Below is a small trained network, with its code and all its weights. Each question gives an input and a class and asks what happens when units are switched off, that is, made to give their printed mean instead of their output.

import numpy as np


def w(rows, s, z=0):
    codes = np.array(rows[::2]) - 128.0
    scale = np.full(codes.shape[1], s)
    scale[-1] = z or s
    return codes * scale


def f(y):
    return np.maximum(y, 0)


def log_softmax(a):
    a = a - a.max(-1, keepdims=True)
    return a - np.log(np.exp(a).sum(-1, keepdims=True))


def net(x, mask):
    res = np.array(x, float).reshape(1, 3) / 4 @ E
    y = f(res @ A[0][:, :-1].T + A[0][:, -1])
    res = res + np.where(mask, y, B[0][:, -1]) @ B[0][:, :-1]
    return log_softmax(res[-1] @ U[:, :-1].T + U[:, -1])


A, B = {}, {}
E = w([
[172,56,75,1,145],'x0',
[75,39,232,81,215],'x1',
[107,116,112,136,119],'x2',
],0.0081)
A[0] = w([
[92,125,198,161,129,163],'n0',
[110,147,170,180,115,226],'n1',
[139,95,142,120,138,90],'n2',
[151,93,74,6,105,160],'n3',
[127,124,143,130,123,118],'n4',
[149,124,88,123,137,107],'n5',
[158,151,76,148,120,254],'n6',
[133,96,112,62,130,110],'n7',
[139,161,132,146,135,113],'n8',
[176,122,76,117,121,118],'n9',
[95,141,129,98,124,100],'n10',
[145,80,120,108,135,103],'n11',
[80,161,148,96,123,110],'n12',
[106,115,137,92,166,87],'n13',
[92,66,187,133,188,127],'n14',
],0.022,0.0055)
B[0] = w([
[106,129,107,136,198,198],'n0',
[22,165,102,126,106,204],'n1',
[118,124,164,92,111,156],'n2',
[255,112,134,144,149,250],'n3',
[133,126,126,159,127,135],'n4',
[150,130,120,100,165,153],'n5',
[131,220,93,132,82,204],'n6',
[140,134,143,128,63,193],'n7',
[114,157,154,83,108,152],'n8',
[173,143,110,150,174,176],'n9',
[134,138,157,106,133,136],'n10',
[135,115,136,106,90,169],'n11',
[132,98,80,101,146,142],'n12',
[121,71,102,111,90,175],'n13',
[95,36,184,157,162,234],'n14',
],0.041,0.018)
U = w([
[70,254,60,121,58,137],'0',
[242,200,73,136,140,162],'1',
[37,93,114,165,249,218],'2',
[197,35,177,133,79,4],'3',
],0.0086,0.0028)

Each question gives the input, the list of numbers given to net, and the class t.
The units are the neurons (one row each of A and B). Each row of codes is followed by its name. A weight is (code - 128) times the scale printed after its matrix; where a second scale follows, it is the last column's (A, B and U).
mask holds one flag per neuron, in row order. A switched-off neuron (its flag False) gives its mean, the last column of its row in B, instead of its output. The means were averaged over made-up inputs and are rounded, as every weight is.
A unit's drop is (log p(t) with every unit on - log p(t) with that unit switched off) / (log p(t) with every unit on - log p(t) with every unit switched off).
unit that matters most: the unit with the biggest drop
top k neurons: the k neurons with the biggest drops, biggest first
drop when u is switched off: that unit's drop, to one decimal
input [-1,-4,8], class 0: unit that matters most	n3
input [-8,1,4], class 2: top 3 neurons	n0, n6, n7
input [0,8,-7], class 2: top 2 neurons	n3, n0
input [-1,1,8], class 2: top 2 neurons	n6, n3
input [0,-1,-2], class 0: top 2 neurons	n3, n14
input [8,0,6], class 1: top 3 neurons	n14, n3, n9
input [6,0,1], class 1: top 2 neurons	n14, n3
input [-6,-1,-6], class 0: drop when n14 is switched off	0.4
input [-2,-6,-4], class 0: drop when n3 is switched off	0.1
input [-7,4,-5], class 2: drop when n2 is switched off	0.0
